Each row of numbers stands for one thing and depends on some of the facts below. Use the named rows to name the rest.

Some facts about the things:
[meturer, katek, segur, guflol, mobafir, dele, plizi, pevu, flaflek, troris, koluskes, vado, bredi, disku, pladror, meplel, sigrak, ruki, vebrar, fomodras, stestin, kluplo, droplil, driplabrel, pufli, folok, fozom, tebrok, busken, turo, limuk, vuri, vivi, neflin, teflo, skogom, trilil, stano, temik, treflin, druste, naro, vamul, nodafis, fluskatrik, fuzes, trevu, koso, gruskil, goge, lostabrur, vobrelo, kebrur] γ 980
[tabas, fabok, liki, senek, nutir, tuskan, klotirur, lestil, paklam, fesin, pofes, safor, misim, tezil, tesus, bralel, flobi, klusem, sepe, fira, rudros, digri, gabre, zepi, skimepa] γ 60
[stezi, kodrostok, detos, pitros, klavis, debros, tuken, februm, kloga, grizal, falok, lopli, zomen, floska, dridradrum, rupe] γ 290
[dudi, lugegruk, broplu, didro, dotroklar, boge, groplufla, zafudri, skavun, togregum, vubrel, fekin, dofam, stabrar, klalogruk, fluflir, subir, flerin, bretrara, gifas, kekle, klabra] γ 109
{tabas} ω zepi
{tabas, gruskil, rupe} ω pofes
{tabas} ω bretrara
{liki, sepe, trevu} ω tesus
{kodrostok, gruskil} ω goge
{plizi} ω segur
{senek, meplel} ω nutir
{detos, fozom} ω guflol
{flaflek} ω flerin
{tuskan, togregum, vobrelo} ω treflin
{vado, bralel} ω digri
{vado} ω stano
{disku} ω stezi
{dotroklar} ω vubrel
{dotroklar, klusem} ω folok
{kloga} ω skavun
{kloga} ω ruki
{falok, zomen, koso} ω stestin
{fomodras, misim, neflin} ω grizal
{fomodras, trilil} ω bredi
{kluplo} ω fabok
{driplabrel} ω didro
{driplabrel} ω lugegruk
{klotirur} ω pitros
{klotirur} ω nodafis
{zomen, rupe} ω tuken
{paklam, vivi} ω troris
{paklam} ω tezil
{tebrok} ω klabra
{busken} ω stabrar
{busken} ω fira
{togregum, turo} ω skogom
{togregum, teflo} ω klavis
{togregum} ω zafudri
{turo} ω dele
{safor} ω kebrur
{vivi} ω sigrak
{neflin, gifas} ω vamul
{bralel, floska} ω dudi
{teflo} ω pladror
{druste} ω subir
{sepe, koso} ω broplu
{sepe} ω pevu
{sepe, rupe} ω dridradrum
{klalogruk} ω vuri
{fluskatrik} ω lostabrur
{fluskatrik} ω pufli
{koso} ω fesin
{gruskil} ω debros
{gruskil} ω mobafir
{gruskil} ω katek
{rupe} ω fluflir
{vobrelo} ω meturer
{kekle} ω boge
{kekle} ω koluskes
{kekle} ω limuk
Λ c <- meturer, katek, stezi, liki, mobafir, senek, flaflek, troris, koluskes, bredi, ruki, fomodras, zafudri, kluplo, safor, naro, gabre, vobrelo, kekle
Λ b <- tabas, fabok, kodrostok, segur, detos, didro, dotroklar, boge, falok, skavun, zomen, vubrel, teflo, skogom, nodafis, fluskatrik, fuzes, rudros, subir, kebrur, zepi
Λ e <- guflol, plizi, pevu, lugegruk, pitros, tuskan, vado, disku, meplel, droplil, driplabrel, lopli, lestil, busken, fesin, limuk, misim, tezil, neflin, fekin, klalogruk, fira, trevu, fluflir, floska, koso, digri, goge, rupe, lostabrur, gifas
Λ d <- dele, dudi, klavis, pladror, sigrak, kloga, vebrar, grizal, klotirur, pufli, folok, fozom, togregum, turo, vuri, dofam, klusem, stano, treflin, druste, stabrar, sepe, skimepa, klabra
Λ a <- nutir, broplu, debros, tuken, februm, groplufla, stestin, paklam, tebrok, pofes, tesus, vivi, bralel, flobi, trilil, temik, vamul, dridradrum, gruskil, flerin, bretrara

Some rows with their names:
[  5   3 -13 -15   7   5   7  11  -1  -3  12  12  -1  16  -3   3 -11  10
  -4   6  -7 -19  27   2   2   2] : tebrok
[ -5  18  -5 -20   8   7  16  13  -8  13   9   2   6  16 -14   2  -2   2
  -9  -1   3   1   3 -15  -2   2] : turo
[  3  -9  -3  -9   5  26 -22 -22   1  12  11   9  -1   9  18   4  -4  11
  -3  -2   5  -5  27  12  -2 -12] : debros
[ 11   3  10  17 -10  -2  -1 -17   3   2   6  -2  -2 -34   5  -2   9 -14
   0   3   3  -1 -16  -9   1  -3] : fekin
[ 23  -7   5  12 -11   1  -4 -19   6  -1  10   8  -6 -33  13   0   0  -5
   4   7   1 -18   4  -1   3   1] : didro
[ 14   1  -9  -6   5   3 -11  15  -2   2  12  10  -3  10   3  11  -6  16
  -1  -1  -6 -17  25   2  -4  -2] : temik
[ 10  16  -1 -16  16   8  -5  16  -5  20   8  -3   5  15 -13  14   3   3
  -6  -4  10   9   2 -17  -5   0] : treflin
[ -5  -2   7   6   1 -10   2  -4   8   1 -13  -3   8 -14  10  -1   4   4
  11 -11   6  11 -13  -5   6   6] : tezil
[ 10  16   8 -18   9  23   5 -19   0  15  13   0   9 -11 -15  -3  10 -13
  -9   9  16 -10  -2 -17   4   2] : togregum
[-30 -15   9  24   1  -4 -12  -1  -3 -43 -31 -17  10   5 -23  -9  11  -8
   8   6   1  13 -10  19   9   9] : liki
[ -3  -8   1  19   0 -19 -23  26  -3 -18 -17 -23  -9  27 -23   2   8 -12
  -1   4  -5  14 -22  20 -10  -5] : meturer
[ -6   6  -7   2   1 -13  24  12  -3  -2   1   1  -5   5  -3  -2  -8  -9
  -2   4  -5  14 -10  -9   2   3] : plizi
[ -7  -9   0  21  -4 -20 -21  26  -4 -18 -17 -22  -9  25 -21   0   8 -10
  -1   2  -8  11 -21  22 -10  -7] : koluskes
[  6  -5   0 -12   8   9 -15  -6   8  -1  -2   9  11  -4  11   4   1  23
   9  -8   3 -22  24   6   6   6] : flobi
[ -7  -8   1  21  -5 -21 -22  26  -4 -17 -17 -22  -9  26 -21   0   8  -9
  -1   2  -8  11 -21  22 -11  -6] : katek
[  3   5   6   9  -8   0  17 -20   3  -4   7   1  -1 -25   0 -11   4 -20
  -2  10   3  -2 -13  -9   7   1] : klalogruk
[ -6  -2   7   6   2 -10   2  -4   7   0 -13  -3   8 -15  10  -1   5   4
  10 -11   6  10 -12  -6   7   6] : lestil

Which thing is each row?
No name comes twice in this set of rows, the named rows included.
[-17  -3  -1   0   0   7  14 -25   0  11   1   0  -3   7  11  -9  -7 -14
  -4   2   9  25  -8   1   4  -7]  floska
[ -7  10   9 -16   5  11  -5  -4   0  15  -5   0  19  -6   0   2  11  17
   4 -16  11  -5   1 -11   1   5]  skimepa
[ -7   6   5 -16   6  29 -14 -23  -6  30   7  -1   7   9   6   4   5   2
  -8  -8  16  16   3  -6  -6 -12]  klavis
[  8  15  11  -3  -8  17  -6 -18  -4  22  14   1   7 -24  -5  -1  15   0
  -5  -3  10 -19  -3 -11  -5  -5]  dudi
[-11   4  13 -26   3  19 -20 -19  -8  28   1  -1   9   0  14   1   4   7
 -17  -7   3  12   5 -12  -8 -14]  grizal
[  6  -4 -11  -3   0 -11  23  11   0  -7   6  11  -9   5   5   1 -18   0
   2   8  -7  -2  10  -3   5   8]  fluskatrik
[ -7   4   2  -9   2 -24  15  15  -4  -4  -5  -1  -2   0   4  -4 -10  -6
 -12   7 -15  14  -8 -17   1   1]  neflin
[-15  -2  11 -14   6 -16  10  -4   7  -7 -18  -1  12 -12  11 -10  -2   0
  -2   0  -5   8 -10 -14  11   9]  misim
[ -3  -3  -5 -19  10   9   5  -9   9  -5  -1  13  11   6   4  -5  -4  18
   7  -2   5 -26  26   7  12  10]  bralel
[ -2  -3  -4 -20  11  11   4  -8   9  -6  -2  12  12   5   5  -4  -3  18
   6  -2   3 -25  25   5  12  10]  paklam
[ 13  -1  -5 -11   5  -2 -15  16  -2   1   9   9  -2   7   6   9  -6  17
  -5   1 -11 -17  25   0  -4  -3]  vamul

The same things again, as new rows of numbers:
Named rows:
[ 12 -26  18 -17  16 -31 -27   2 -22  -4  -7 -30  -3   8  -1 -16   1  -4
   3  15  -2  -2  11  25 -27  -5 -19  -1] : pufli
[  7 -29  18   6   6 -13 -29  -1   7  -3  -8 -44 -17 -21  -4 -21  -8 -17
  11  32  -1   9  21  45 -10   6 -21  -1] : limuk
[  9 -30  16   0   4 -32 -29   0 -30   1  -8 -46 -25 -23   9 -23  -7 -18
  24  25  10  20   9   6  22  -8 -22   0] : detos
[ 19 -25  20 -13   6 -41 -28   1 -22  -4  -9 -34 -10   6  -2 -12  10  -4
   3  20  -3  -1  28  25 -28  -5 -20  -1] : dele
[ -5 -16  35 -25  27 -43 -28   4 -12  -2  12 -34   1 -22  -9 -26  -7 -19
   4  31  24  -2  10  12 -25  -7 -13  12] : paklam
[ 21 -26  23  -9  12 -42 -29   0 -33  -5  -9 -29 -14  -3   0 -25  23 -12
   2  29  -2  -1  20  20 -26  -5 -20  -1] : turo
[  9 -22  17 -26   7 -41 -28   3 -35  -4  30 -28 -26 -18  12   9  -6 -16
   5  10   2  -2  10   0   6  -8 -19  -1] : stezi
[ 12 -26  18 -16  17 -29 -28   2 -23  -4  -7 -28  -2   8  -5 -16  -1  -6
   4  14  -2  -3  10  27 -27  -5 -20  -1] : sigrak
[ -3 -27  22 -13   7 -42 -30  10  -8  -2  -4 -47  -5 -24 -18 -26 -10 -19
  21  40  13   8  13  30  -4  -6 -22  23] : lestil
[ -3 -30  20 -24   7 -42 -31  -5  11  -2 -10 -47 -23 -22 -21 -27  -7 -17
  19  15  -1   5  10  17  12  -7 -23   0] : gifas
[ 22 -30  20   9   5 -33 -29   0   0  -3 -10 -46 -24 -22  -6 -11  -8 -16
   9  32  -2  30  47  45  -3  18 -23   5] : skogom
[ 11 -29  18  -1   6 -13 -30  -2   4  -2   0 -48 -23 -22  -5 -17  -8  -7
   3  40  -2   0  14  56  -6   8 -21   4] : pevu
[ -1 -32  20 -18   7 -41 -29  -5 -12  10 -10 -41 -24 -24 -26 -27  -8 -18
  23  14  -1  30   9  26  14  -8 -22  -1] : dotroklar
[ -3   2  38 -26  13 -41 -28  12   8  -5  21 -47   1 -22 -19 -24  -7 -17
  17  28  26  -6  22  22 -18  -6 -20   5] : pofes
[ -1 -27  22 -23   6 -38 -30  20 -13  -2   3 -48 -10 -24 -25 -27 -10 -18
  42  38   4   5  24  34  16  -6 -24  21] : zepi
[ 13 -26  19 -15  22 -35 -28   1 -31  -5  -5 -29  -6   2   0 -25  11  -9
   3  22  -2  -1   9  22 -27  -6 -19  -1] : druste
[ 14 -30  19   5   6 -12 -29  -1  -3  -3  -8 -44 -23 -21  -7 -22  -8 -17
  15  28  -3  21  22  45   2  12 -21   2] : kebrur

Which thing is each row?
No name comes twice in this set of rows, the named rows included.
[ 16 -26  35 -17  31 -25 -27  -2  -2  -6  19 -35 -17 -21  -1 -28  28 -17
   3  41   0  -4  14  22 -16  -5  -5  -3]  gruskil
[ -3 -26  23 -13  27 -34 -28  -1   9  -5   4 -40 -17 -13  17 -25  16 -18
   2  25  -1  -3  11  15 -25   5  -9   0]  trilil
[  1 -26  25 -28  24 -29 -29  -1 -17  -5  24 -30 -24  13  10  -5  -7 -16
   4  10  -4  -2  16   6  -7  20 -19  11]  bredi
[ -2 -28  34  -6   6 -43 -29   8 -11  -3  -9 -47 -15 -24 -17 -26  -8 -20
   8  48  12  22  29  26  -6  -5 -23  25]  tuskan
[ -2 -26  17 -17   7 -42 -28  -1 -11  -3   9 -42 -24 -21  20  -4   8 -18
   5  14  31  -3   9   2 -13  -8 -12  -2]  februm
[  9 -26  38 -26   6 -47 -28  -4 -33  -4  -9 -31 -19 -20 -26 -25  27  -8
   4  13  -1   6  10   3 -26  -9 -23   0]  togregum
[ 22 -17  37 -26  11 -41 -28  -2 -28  -4  26 -21 -25  -1  -1   0  -3 -16
   2  11  -4   3  32  14 -16  13 -19   3]  meturer
[  8 -27  17 -21   6 -42 -29   5 -34  -4  -3 -36 -22 -19  13 -21  13 -15
   5  13  12  -2  10   1 -24  -9 -20  -2]  kloga
[ -3 -11  20 -26  17 -43 -30  17 -35  -5  12 -47   2 -23 -19 -27  -6  -8
   3  38   5  -2   8  21 -26  -8 -21  30]  sepe
[ -3 -26  26 -26   6 -43 -29  -6  14  -3  10 -47 -16 -21 -25  -3  -6   3
   3  12   7  -4   9  30 -23  -8 -19   0]  broplu
[ -2   0  37 -29  20 -42 -30  15 -34  -3  43 -37 -22 -21 -20 -18  -8 -18
   1  12   0  -1   8   9  -7  -7 -20  34]  liki
[  1 -27  39 -27  26 -43 -29  -5 -33   1  26 -14 -24 -21 -25 -25  -4 -18
   3  10  -1   5   8   0  -1  -7 -21  -1]  kekle
[ 16 -24  17 -20   4 -44 -27   5 -33  -5 -10 -43 -23 -11  12   8  11  -7
   5  13  13  -2  30   1 -26 -10 -22  -2]  klavis
[ 23 -24  21 -12   6 -42 -24   1 -18  -5 -10 -34 -11   9  -2  -2  10  -2
   3  17  -2  -1  37  26 -28  -4 -21   0]  treflin

Now the same things, written a new way:
Some things and their rows:
[-13  19   7 -14   9 -11   9  -3  31   6 -18 -18   7   0  24  -7  21  27
   3  -1   2  -4  -6 -37   5   9   5   2   1  -6 -18  -5   7  -9  11   8
 -13] : guflol
[ 17  -2   4  -9  -1   6   6 -11  24   5 -14 -12   4  12  25  -8  29  29
  -3  11   0  -9 -10 -37   8  -4  23   3   3   8 -16   8  14  -6   2  -3
  -9] : vamul
[-41  -1  12 -21   9  -8  -2  10  33  10 -17 -19   3  11  28 -17  16  10
 -16   7  -5 -10  -2 -35   4  15   9   9  -3   1 -12 -21  -4  -3 -13  12
 -15] : fesin
[-13 -14   6 -17  17  11  -1 -20  26   5   3 -15  15   6  22 -12  23  18
  -8   4  15  -3  -4 -38  -3  -5  28 -14   1   3 -19  -2   2   3   6   2
  -1] : nodafis
[ -2  21  -2  -5  12 -14  10 -11  37   7 -18 -17   8 -12   7 -10  25  39
   6  14   8  -8   1 -27   0   8  18   9   5 -21  -6  -4   5  -8  20  -8
 -17] : lopli
[ -9  13   6 -13   6 -12  10   8  27   1 -14 -16   1  -8  14  -9  22  31
   6   8  -5  -7  -1 -39   7  10   1  -3   0 -14 -14  -7   5  -8  11  10
 -14] : vado
[-18  10  15 -14   9  -3  15  23  15   6 -17 -18   4  15  30  -8  25  31
 -25  33  -7   0  -3 -30  10  11  15  -2  12   0 -10 -12   3   6 -14  15
 -11] : skimepa
[ -1 -12   7 -15   2   8  -7 -13  26   8  -8  -8  15  17  22 -13  26  16
 -10  13  -1 -16  -6 -37   4  -3  21   0  -3  17 -13  -1   7  -3  -4   4
  -9] : broplu
[  9  20   6 -10  21  -6  -1 -13  35  14  -7  -8  28   6   8  -9  18  37
 -14  31  16  -8   5 -22  -8   4  27   4   7   0  -1  -1   2  10   6   0
  -1] : klavis
[ 16  -8  -4  -4   5   6  -6 -27  37  12  -8  -6  23  11   9 -14  29  30
  -5  23  11 -19  -1 -26  -3  -5  37  11   1   7  -2   2   5  -5   7 -14
  -8] : dridradrum
[-28   3  16 -12  13  -1  17  27  10   4 -14 -18   9   9  32 -11  28  25
 -13  38  -4   0   0 -32  10  11  10  -4  17  -5 -13 -11  -1   9  -6  12
 -11] : klotirur
[ 11  11  12 -14  16   3  10  17  20  -1  -8 -11 -12  -2  18  -8  25  38
  -6  24   3  -3   0 -37   8  -2  14 -12   6  -4  -9   3   8   0   5   8
  -3] : kluplo
[  7  18  17 -18  20  -5  -2   5  30  10  -7  -6  17  14  17  -9  12  33
 -21  18   5  -7  -1 -30   2   5  11   1   2   9 -11  -7   7   9  -4  17
   5] : pufli
[-16  17   3 -16  -4 -12   7   3  25  -1 -10 -17  -1 -14  17  -6  27  32
   5   2  -8  -3   4 -38  -2  10  16 -10   8  -4 -12   4   3 -11   4  17
 -18] : driplabrel
[  2  13  11 -10  14   3   9   0  25   6 -12 -15  -4   9  23  -7  24  29
  -9  15   5  -2  -8 -37   6  -2  20  -8  16  -1 -14   2  13  -2   2   7
  -5] : meturer
[  0  13  16 -17  19  -2  -1  -1  26  11  -6  -9  21  13  21  -8  15  25
 -16  21   7  -5   3 -32  -3   6  15  -3   4   9 -10  -5   4  10   1  14
   2] : treflin
[  4 -15  -3  -6  14   6  -2 -19  32   3   0  -9  12  -6  -3 -16  27  40
  -8  23  15 -11   2 -23  -5  -5  37  -4   4 -13  -5 -10   1   0  12  -1
  -1] : falok

Which thing is each row?
No name comes twice in this set of rows, the named rows included.
[ 11  15  -1  -2  21   2   9 -13  31  10 -16 -14   5   2  13  -9  27  41
  -6  26  18  -4  -2 -25   0  -5  33  -1  16 -16  -5   6  10  -2  12 -11
  -7]  stezi
[ -5  15  11 -22  14 -11  -6   2  42   8 -13  -9  -2   4  17 -13  12  24
  -8  -3   3 -11  -4 -36   1   9   5   7 -10   0  -9  -9   4  -8  -1   8
  -5]  lostabrur
[-12  18  -3  -6  16 -12   9 -22  36  11 -17 -21  18  -7  14  -9  26  31
  10  11  17  -4   1 -28  -2   7  22   9   7 -18 -10   2   3  -2  23 -15
 -18]  pitros

Now the same things, written a new way:
Some rows with their names:
[  1  -1   2  16   0   5   6   2  -8  -9   6   0   6  10   0  -7   1   1
  -7  -6 -20  -6  -1  -3  -4  -4  -9   5  -4  22   4] : floska
[  7   0   5  12   0  -2   9   0  -2 -18   5   1  11  10  -2  -2  -4  -2
 -13  -6 -28 -10  -2   1  -4  -6 -15  -3  -2  20  -1] : rupe
[-12  -3   1  -9   3  -2  -7   1  -5   4  -2  -8  -4  -1   3  -7  -4   2
   2   6  13 -13   2  10   1  -2   6  -7  -1  -3  -8] : dofam
[  3  -1  -7   0   1  -7  -9   4   0  -2   1   3  -8  -1   0  -5   0  -5
   1  11 -13   2  -1 -10  -8  -2   6   5   1  -7  -1] : nutir
[-10   2   5   5  -2  12  14   5   4   4  17   1   2   1   1   5   2  -1
   3  16   5  26  -2 -17  -7  -4   0   4  -2 -11   9] : ruki
[-19  -1  -2  -1  -9 -15  -8  -3 -11   0  -8   1  -6  -1   8   3   1   0
   2   1 -11 -10   4  -7   7   0  -5  -5   1   8  -3] : grizal
[-1  3  2 -7 -5 -4  4 -3  6  4  2 10  8 -3  1  3 -1 -2  4 -8 10 16 -3 -5
  6  4  1 -4  1 -5 -3] : stestin
[  3  -1  -6  -5   0 -12  -6   2   2  -7   6   8  -2  -1   1  -6  -3  -8
   0   7 -16   8  -3  -9  -4  -2   3   2   1  -6  -9] : tesus
[  5  -2   0   2   2  14  11   6  -6  -3  13 -11   0  11   0 -10  -4  -4
  -2   3   4   5  -3  12  -9  -2  -4  -1  -3  11  -1] : fekin
[-16  -2   3   4   1 -12 -11  -4  -7  -3 -10   2   2  -4   3  -1   1   5
  -4  -1 -14 -24   5  -4   7  -5  -1   0  -2   8  -3] : kloga
[  0   0   1  14  -4   3   8   3  -8  -8   5   1   6  10   0  -6   0  -1
  -5  -5 -20  -1  -1  -1  -6  -4 -11   4  -3  22   3] : lopli
[  6   2   6   1   2   0   0  -2  10   0 -10  -2   1  -1  -5  12  -1   5
  -7  -2   3  -8   1  -3  -1   0  -1 -10   3  -8   6] : gruskil
[-11   1   6   5   2  14  14   2   5   0  17  -1   3   1  -1   7   1   0
   0  16  -1  19   0 -15  -3  -5  -1   4  -2 -11  10] : flaflek
[ 16   2   3   8   1  16  15  -2   1  -1   7  -3   5   5  -2   5   3  -1
  -4 -10   2  13  -2   3   6   0  -6   7  -1   7   7] : busken
[ 20   1  -7  12   2   6   3   7  -4  -4  11  -1  -6   9   1 -10   0  -7
  -3   2 -16  16  -5  -7 -12  -5   0  15  -1   7   1] : digri
[  3   3  -2  -9  -5  -9 -13  -9   3   9 -24   9  -1  -8  -1   5   4   7
   6 -23  20 -13   1   9  14  13   7  -5   4   1  -2] : segur
[ -4  -2  -2   6   6   3   4   8   2  -9  20  -2  -6   2   0  -3  -1  -8
  -2  32 -25  14  -1 -21 -15 -11   1   9  -2 -13   4] : gabre

Which thing is each row?
No name comes twice in this set of rows, the named rows included.
[  4   2  -1  -9  -3  -8 -13  -9   4   7 -23   8  -1  -8  -2   6   4   7
   5 -22  18 -16   2  10  15  12   6  -6   3   1  -2]  fuzes
[ 11   1  -5   0  -1 -15  -9   7   5  -4  -4   2  -7   2  -1  -3  -5  -4
  -3   9 -14   2  -4 -11 -19  -4   3  -5   4 -10  -4]  pofes
[  5  -1  -1   3   0  14  11   7  -6  -2  13 -11  -1  11   1 -12  -4  -4
   0   2   5   8  -4  11 -10  -1  -4  -1  -3  11  -1]  lugegruk
[-11  -1   0  -7  -3 -21 -19  -9  -2  -9 -22  13   6  -5  -2  -2   0   4
  -2 -18 -13 -38   3   8  15   7  -1 -11   0  16 -10]  falok
[-13  -3   0  -7   1   3  -3   5  -3   2   3  -6  -3   3   1  -9  -4   0
   3   9   9  -6   0   5  -6   1   4  -9  -2  -1  -3]  flerin
[  9   0   1   0  -1   8  12   7  -2  -6  12  -8   3  12   0 -10  -8  -5
  -4   0   3   8  -6  11 -14  -2  -6  -7  -1  10  -6]  fluflir
[-11  -2  -1  -3  -2 -18 -22  -7  -5  -4 -26   9   0  -4  -2  -2   2   7
  -1 -15  -9 -42   5   7  11   6   1  -8   0  16  -4]  detos
[ 15   3   1   8  -3  13  16  -1   1   2   7  -2   5   6  -1   4   2  -1
  -2 -11   5  20  -2   3   2   1  -6   7   0   8   6]  droplil
[ 22   6   2  10  -6   7  14   4   4   5   0  -3   3   9  -1   4  -1   1
  -3 -11   9  21  -5   0 -14   1  -6   0   3   5   6]  goge
[ 17   4   2   3  -4   8  17  -2   4  -3  12   4  10   5   1   2  -1  -5
  -2 -14   3  26  -6   2   4   1  -7   3   0   8  -1]  pevu
[-12   0   4   1  -1  15  17  -1   4  -6  19  -6  -4   2   1  16   3  -4
  -1  20  -8  16   1 -15   6  -2  -7   0  -1 -13  12]  fomodras
[  3  -2  -6   0   5  -6  -9   3   0  -5   1   2  -8  -1  -1  -2   0  -5
  -2  11 -16  -1   0  -8  -5  -3   4   5   0  -8  -1]  flobi
[  6  -2   1   2   4  16  11   5  -5  -6  12 -12   0  11   0  -9  -4  -4
  -4   3   0   1  -2  13  -5  -2  -5  -1  -4  10   0]  klalogruk
[ 14   1  -8  -8  -1 -23 -25  -2   4  -3 -25   6 -11  -5  -3  -2  -2   1
  -1  -8  -6 -23  -1   4  -6   5   7  -6   6  -3  -9]  zepi

